Below is a small trained network, with its code and all its weights. Each question gives an input and a class and asks what happens when units are switched off, that is, made to give their printed mean instead of their output.

import numpy as np


def w(rows, s, z=0):
    codes = np.array(rows[::2]) - 128.0
    scale = np.full(codes.shape[1], s)
    scale[-1] = z or s
    return codes * scale


def f(y):
    return y / 2 * (1 + np.tanh(0.7978845608 * (y + 0.044715 * y**3)))


def log_softmax(a):
    a = a - a.max(-1, keepdims=True)
    return a - np.log(np.exp(a).sum(-1, keepdims=True))


def net(x, mask):
    res = np.array(x, float).reshape(1, 4) / 4 @ E
    y = f(res @ A[0][:, :-1].T + A[0][:, -1])
    res = res + np.where(mask, y, B[0][:, -1]) @ B[0][:, :-1]
    return log_softmax(res[-1] @ U[:, :-1].T + U[:, -1])


A, B = {}, {}
E = w([
[8,218,86,137,147,247],'x0',
[199,228,4,203,191,65],'x1',
[156,98,102,171,93,159],'x2',
[38,28,173,253,235,111],'x3',
],0.0051)
A[0] = w([
[160,176,69,185,174,82,27],'neuron 1',
[91,80,194,76,91,165,41],'neuron 2',
[59,182,107,135,149,221,112],'neuron 3',
[184,71,140,134,104,50,60],'neuron 4',
[88,102,163,175,202,94,42],'neuron 5',
[144,172,57,159,186,92,50],'neuron 6',
[87,93,145,179,181,112,72],'neuron 7',
[106,79,142,195,173,133,54],'neuron 8',
[98,83,207,86,89,166,7],'neuron 9',
[165,172,114,61,64,127,99],'neuron 10',
[102,66,180,80,94,179,72],'neuron 11',
[43,213,121,94,184,184,97],'neuron 12',
[93,86,146,181,184,110,51],'neuron 13',
[166,113,179,73,171,2,106],'neuron 14',
[103,91,157,186,187,119,47],'neuron 15',
[87,82,189,88,82,158,39],'neuron 16',
[185,75,146,121,128,55,29],'neuron 17',
[167,172,105,75,47,131,68],'neuron 18',
[109,91,160,187,189,127,40],'neuron 19',
],0.0071,0.002)
B[0] = w([
[99,204,79,220,70,63,209],'neuron 1',
[88,213,90,199,102,66,203],'neuron 2',
[128,44,87,151,43,168,247],'neuron 3',
[136,86,98,159,34,166,194],'neuron 4',
[195,186,172,97,92,180,189],'neuron 5',
[89,167,89,212,77,88,205],'neuron 6',
[194,180,174,95,134,195,185],'neuron 7',
[191,183,176,98,132,186,183],'neuron 8',
[110,194,117,220,95,69,196],'neuron 9',
[207,198,227,89,159,201,208],'neuron 10',
[96,205,98,216,151,56,206],'neuron 11',
[134,32,97,161,1,206,252],'neuron 12',
[196,193,186,102,125,186,184],'neuron 13',
[120,38,83,150,20,200,214],'neuron 14',
[174,193,179,112,122,168,182],'neuron 15',
[112,192,92,193,112,57,194],'neuron 16',
[151,91,81,172,32,169,182],'neuron 17',
[191,188,188,106,147,196,203],'neuron 18',
[178,187,190,117,118,161,179],'neuron 19',
],0.0066,0.0035)
U = w([
[190,205,192,87,152,177,63],'0',
[92,199,103,188,128,26,59],'1',
[125,103,134,116,143,133,254],'2',
[125,24,103,130,81,172,52],'3',
[85,55,137,49,250,76,164],'4',
],0.011,0.0085)

Each question gives the input, the list of numbers given to net, and the class t.
The units are the neurons (one row each of A and B). Each row of codes is followed by its name. A weight is (code - 128) times the scale printed after its matrix; where a second scale follows, it is the last column's (A, B and U).
mask holds one flag per neuron, in row order. A switched-off neuron (its flag False) gives its mean, the last column of its row in B, instead of its output. The means were averaged over made-up inputs and are rounded, as every weight is.
A unit's drop is (log p(t) with every unit on - log p(t) with that unit switched off) / (log p(t) with every unit on - log p(t) with every unit switched off).
The circuit of an input: a set's keep is (log p(t) with only the set's units on - log p(t) with every unit switched off) / (log p(t) with every unit on - log p(t) with every unit switched off). Starting from the 12 units with the biggest drops (on a tie, the unit counted first), units are removed one at a time, each time the one whose removal leaves the highest keep (on an exact tie, the one counted first), for as long as the keep stays at least 0.8.
units of the circuit, in order: the units of the circuit, biggest drop first
k most important neurons: the k neurons with the biggest drops, biggest first
drop of u: that unit's drop, to one decimal
input [-8,0,1,-2], class 3: units of the circuit, in order	neuron 14; neuron 4
input [8,2,2,-5], class 3: units of the circuit, in order	neuron 12; neuron 3
input [8,-2,6,0], class 3: units of the circuit, in order	neuron 3; neuron 12
input [8,-4,-7,4], class 3: 2 most important neurons	neuron 12; neuron 3
input [-8,0,-4,-7], class 3: units of the circuit, in order	neuron 14
input [-8,7,6,-3], class 3: 3 most important neurons	neuron 14; neuron 4; neuron 17
input [6,-5,-4,-4], class 3: 3 most important neurons	neuron 12; neuron 3; neuron 1
input [-5,-5,5,-1], class 1: drop of neuron 12	0.2
input [3,-6,1,5], class 1: drop of neuron 7	-0.1
input [2,-8,-1,-5], class 1: drop of neuron 12	0.0
input [4,-4,6,6], class 0: drop of neuron 19	0.1
input [7,-1,-4,2], class 3: 2 most important neurons	neuron 12; neuron 3
